Below is a small trained network, with its code and all its weights. Each question gives an input and a target symbol and asks what happens when units are switched off, that is, made to give their printed mean instead of their output.

import numpy as np


def w(rows, s, z=0):
    codes = np.array(rows[::2]) - 128.0
    scale = np.full(codes.shape[1], s)
    scale[-1] = z or s
    return codes * scale


def f(y):
    return y / 2 * (1 + np.tanh(0.7978845608 * (y + 0.044715 * y**3)))


def softmax(a):
    e = np.exp(a - a.max(-1, keepdims=True))
    return e / e.sum(-1, keepdims=True)


def log_softmax(a):
    a = a - a.max(-1, keepdims=True)
    return a - np.log(np.exp(a).sum(-1, keepdims=True))


def net(x, mask):
    ids = ['αδηθλμξσω'.index(c) for c in x.split()]
    T = len(ids)
    res = E[ids] + P[:T]
    r = res
    for j in range(3):
        rows = slice(4 * j, 4 * j + 4)
        q, k, v = (r @ M[0][rows].T for M in (Q, K, V))
        z = softmax(np.where(np.tri(T) > 0, q @ k.T / 4**0.5, -1e9)) @ v
        o = O[0][rows]
        res = res + np.where(mask[j], z, o[:, -1]) @ o[:, :-1]
    y = f(res @ A[0][:, :-1].T + A[0][:, -1])
    res = res + np.where(mask[3:27], y, B[0][:, -1]) @ B[0][:, :-1]
    return log_softmax(res[-1] @ U[:, :-1].T + U[:, -1])


Q, K, V, O, A, B = {}, {}, {}, {}, {}, {}
E = w([
[161,160,94,136,113,199,192,137,101],'α',
[174,136,156,247,164,130,124,138,140],'δ',
[204,168,70,112,89,90,120,149,171],'η',
[153,144,12,99,189,88,91,85,29],'θ',
[209,62,170,146,124,133,119,150,72],'λ',
[131,143,224,141,123,2,207,127,92],'μ',
[147,122,142,93,246,117,157,210,116],'ξ',
[123,166,206,150,176,140,85,89,20],'σ',
[147,197,140,19,111,181,49,168,93],'ω',
],0.0095)
P = w([
[2,48,111,100,88,109,95,86,192],'0',
[188,158,181,88,166,116,142,70,138],'1',
[177,182,188,89,146,120,128,100,134],'2',
[174,179,173,113,128,118,120,127,123],'3',
[161,181,179,137,120,98,126,154,121],'4',
[157,190,169,159,111,102,114,168,105],'5',
[149,194,149,167,100,86,117,184,97],'6',
[154,188,144,185,95,90,108,210,95],'7',
[151,185,145,202,87,69,112,231,86],'8',
[136,202,131,211,89,69,113,246,77],'9',
[147,200,145,219,74,66,102,250,68],'10',
],0.0047)
Q[0] = w([
[169,126,157,113,125,157,139,144,137],'h0',
[165,127,116,157,130,96,108,169,118],'h0',
[96,146,118,146,147,149,130,173,92],'h0',
[43,65,100,110,123,126,130,134,196],'h0',
[98,56,128,113,126,130,134,74,144],'h1',
[116,129,118,138,145,96,134,153,100],'h1',
[146,151,138,112,156,167,171,117,130],'h1',
[130,104,129,153,116,151,145,145,107],'h1',
[143,92,134,83,150,120,136,105,130],'h2',
[126,150,80,178,88,171,181,96,190],'h2',
[227,178,155,137,183,132,146,119,107],'h2',
[2,58,102,160,116,174,120,113,182],'h2',
],0.027)
K[0] = w([
[86,83,126,146,99,146,126,155,140],'h0',
[132,73,117,105,161,95,125,96,158],'h0',
[106,127,157,94,203,139,130,137,139],'h0',
[254,149,170,117,154,120,149,159,66],'h0',
[206,184,152,101,160,135,148,92,160],'h1',
[97,111,118,135,98,140,123,111,175],'h1',
[159,119,141,136,105,87,87,162,103],'h1',
[93,165,137,99,133,110,102,125,130],'h1',
[174,167,135,110,150,141,170,95,149],'h2',
[136,105,169,69,163,58,99,155,35],'h2',
[152,188,146,163,98,129,111,200,98],'h2',
[108,54,197,52,148,149,94,61,137],'h2',
],0.021)
V[0] = w([
[155,143,166,46,75,89,89,130,159],'h0',
[139,99,195,133,193,133,52,155,136],'h0',
[21,208,97,121,203,119,103,111,88],'h0',
[131,107,71,134,112,7,129,114,194],'h0',
[89,179,218,220,131,179,96,153,156],'h1',
[166,81,169,81,137,152,196,236,148],'h1',
[103,150,131,83,120,184,41,135,224],'h1',
[206,109,109,122,203,152,73,140,155],'h1',
[78,171,83,104,164,149,234,171,114],'h2',
[156,114,122,47,29,123,155,104,61],'h2',
[95,98,181,133,176,194,115,126,21],'h2',
[117,120,137,40,170,59,114,163,123],'h2',
],0.013)
O[0] = w([
[212,173,78,189,79,95,148,151,114,170],'h0',
[118,126,91,106,69,110,110,19,100,123],'h0',
[220,91,211,68,104,161,105,79,202,188],'h0',
[110,177,151,221,73,201,109,163,117,115],'h0',
[158,153,245,79,145,121,134,125,45,98],'h1',
[135,27,138,119,66,153,121,215,132,155],'h1',
[146,225,144,184,107,129,120,235,122,93],'h1',
[124,110,128,192,107,111,53,144,128,112],'h1',
[121,111,128,99,186,152,229,138,55,253],'h2',
[107,111,122,91,37,115,131,160,27,197],'h2',
[1,81,127,153,131,198,114,113,141,145],'h2',
[73,125,133,81,137,50,108,193,120,20],'h2',
],0.0089,0.0036)
A[0] = w([
[156,45,24,121,134,129,132,111,143,163],'n0',
[11,56,144,126,170,205,136,78,143,44],'n1',
[138,146,81,104,200,89,81,150,150,152],'n2',
[107,176,109,72,102,148,204,191,197,157],'n3',
[154,91,143,69,142,113,142,53,152,20],'n4',
[119,120,103,60,116,167,79,177,152,116],'n5',
[117,151,38,145,187,92,77,92,40,176],'n6',
[106,135,96,123,59,143,113,125,142,102],'n7',
[107,196,129,139,156,138,139,109,104,147],'n8',
[95,138,91,135,186,181,133,120,115,176],'n9',
[107,84,189,214,95,34,225,96,160,104],'n10',
[152,68,111,131,98,171,122,192,157,218],'n11',
[139,182,104,118,147,120,197,86,162,252],'n12',
[62,119,107,170,147,96,146,102,129,162],'n13',
[93,79,118,153,109,174,119,136,134,211],'n14',
[125,172,120,167,58,139,131,46,99,212],'n15',
[87,187,170,137,112,81,92,122,149,73],'n16',
[150,183,170,147,115,120,129,136,130,132],'n17',
[88,80,111,55,135,132,101,126,100,143],'n18',
[139,117,132,195,166,74,154,122,120,66],'n19',
[86,207,73,21,130,198,69,143,149,117],'n20',
[90,119,188,177,66,78,218,176,147,119],'n21',
[118,117,145,132,162,44,2,145,151,227],'n22',
[96,88,229,109,110,169,172,104,170,175],'n23',
],0.0072,0.0024)
B[0] = w([
[209,139,52,109,213,97,171,94,137,187],'n0',
[213,111,242,139,130,2,168,87,68,211],'n1',
[73,144,138,189,166,78,141,169,135,139],'n2',
[130,144,185,94,117,119,217,129,145,197],'n3',
[59,148,36,90,72,128,114,202,200,190],'n4',
[148,193,63,169,117,155,128,191,136,138],'n5',
[55,139,121,210,112,109,235,101,163,186],'n6',
[192,88,108,166,127,122,117,130,83,139],'n7',
[84,159,180,95,99,144,157,152,129,163],'n8',
[29,112,101,127,164,217,124,112,120,199],'n9',
[137,161,32,44,153,123,115,76,210,151],'n10',
[210,146,67,112,167,149,147,201,157,233],'n11',
[109,189,144,88,164,116,222,103,120,230],'n12',
[135,148,100,76,179,183,76,86,146,134],'n13',
[99,106,78,126,210,206,85,109,84,193],'n14',
[193,90,123,124,16,155,125,57,130,254],'n15',
[76,212,141,107,90,84,88,106,143,115],'n16',
[84,45,197,124,80,186,143,129,138,183],'n17',
[76,81,87,91,99,112,67,199,83,199],'n18',
[81,189,128,87,141,142,115,125,179,141],'n19',
[66,173,80,245,80,180,184,194,185,152],'n20',
[78,103,85,27,86,139,93,150,143,190],'n21',
[116,115,136,208,177,17,31,153,150,172],'n22',
[103,121,129,64,156,240,56,132,142,248],'n23',
],0.0094,0.004)
U = w([
[152,100,111,89,136,219,206,118,82,255],'α',
[154,159,146,177,189,189,103,78,226,95],'δ',
[191,151,162,138,99,48,167,145,136,101],'η',
[77,110,54,176,152,95,159,84,109,74],'θ',
[183,36,88,131,145,152,44,133,110,121],'λ',
[83,110,102,47,115,109,114,110,165,14],'μ',
[102,112,166,97,253,127,156,210,128,175],'ξ',
[73,108,222,150,119,126,88,82,69,128],'σ',
[83,156,111,160,94,189,108,200,138,46],'ω',
],0.0039,0.0027)

Each question gives the input, a string of symbols that net reads in full, and the target symbol t.
The units are the heads (4 rows each of Q, K, V and O) and the neurons (one row each of A and B). Each row of codes is followed by its name. A weight is (code - 128) times the scale printed after its matrix; where a second scale follows, it is the last column's (O, A, B and U).
mask holds one flag per unit, heads first, then neurons. A switched-off unit (its flag False) gives its mean, the last column of its rows in O or B, instead of its output. The means were averaged over made-up inputs and are rounded, as every weight is.
A unit's drop is (log p(t) with every unit on - log p(t) with that unit switched off) / (log p(t) with every unit on - log p(t) with every unit switched off).
The circuit of an input: a set's keep is (log p(t) with only the set's units on - log p(t) with every unit switched off) / (log p(t) with every unit on - log p(t) with every unit switched off). Starting from the 12 units with the biggest drops (on a tie, the unit counted first), units are removed one at a time, each time the one whose removal leaves the highest keep (on an exact tie, the one counted first), for as long as the keep stays at least 0.8.
circuit, biggest first: the units of the circuit, biggest drop first
most important unit: the unit with the biggest drop
top k neurons: the k neurons with the biggest drops, biggest first
heads that matter: for each layer, one digit per head in row order, 1 if its drop is at least 0.15 and else 0, layers parted by /
input α μ σ σ ξ λ λ α, target ξ: circuit, biggest first : [h0 n15]
input σ α α ξ μ α λ, target μ: circuit, biggest first : [h0 n4]
input η λ α α λ α μ ω α, target ω: most important unit : h0
input ξ λ α α α α ω μ θ λ ξ, target λ: circuit, biggest first : [h1 h0 n12 n6]
input δ σ ξ α θ λ, target σ: circuit, biggest first : [h0 h1 n11 n0]
input ω ω μ, target μ: circuit, biggest first : [n21 n10 h2]
input λ α θ, target θ: heads that matter : 100
input μ μ θ, target θ: circuit, biggest first : [h1 n6 h2 n23]
input ξ δ α η, target λ: circuit, biggest first : [h1 n12 n6]
input α ω ξ α ξ α, target ξ: heads that matter : 101
input λ η λ λ λ λ α λ, target θ: circuit, biggest first : [h0 n6]
input θ α μ ω λ α ξ η θ, target η: heads that matter : 101
input δ α ξ δ, target σ: circuit, biggest first : [h1 h0 n11]
input α λ α α α ξ α δ, target δ: circuit, biggest first : [h2]
input λ θ ξ λ, target θ: circuit, biggest first : [h0 n6 h1]
input η α λ ξ, target ω: heads that matter : 110
input ω α α ω η μ δ η α ω, target η: heads that matter : 100
input λ α α λ α α λ λ ω δ λ, target δ: heads that matter : 001
input σ α λ θ ω α ξ α ω α μ, target μ: heads that matter : 100
input σ α η μ α δ λ λ α ω, target μ: heads that matter : 110
input ω σ σ, target σ: heads that matter : 011
input α α σ λ α η λ η ξ η, target ξ: top 2 neurons : [n15 n2]
input η α α α α ξ α, target ω: heads that matter : 110
input θ θ ω, target ω: most important unit : n20
input δ σ α α λ, target σ: top 3 neurons : [n11 n1 n0]
input η ω λ, target ω: heads that matter : 110
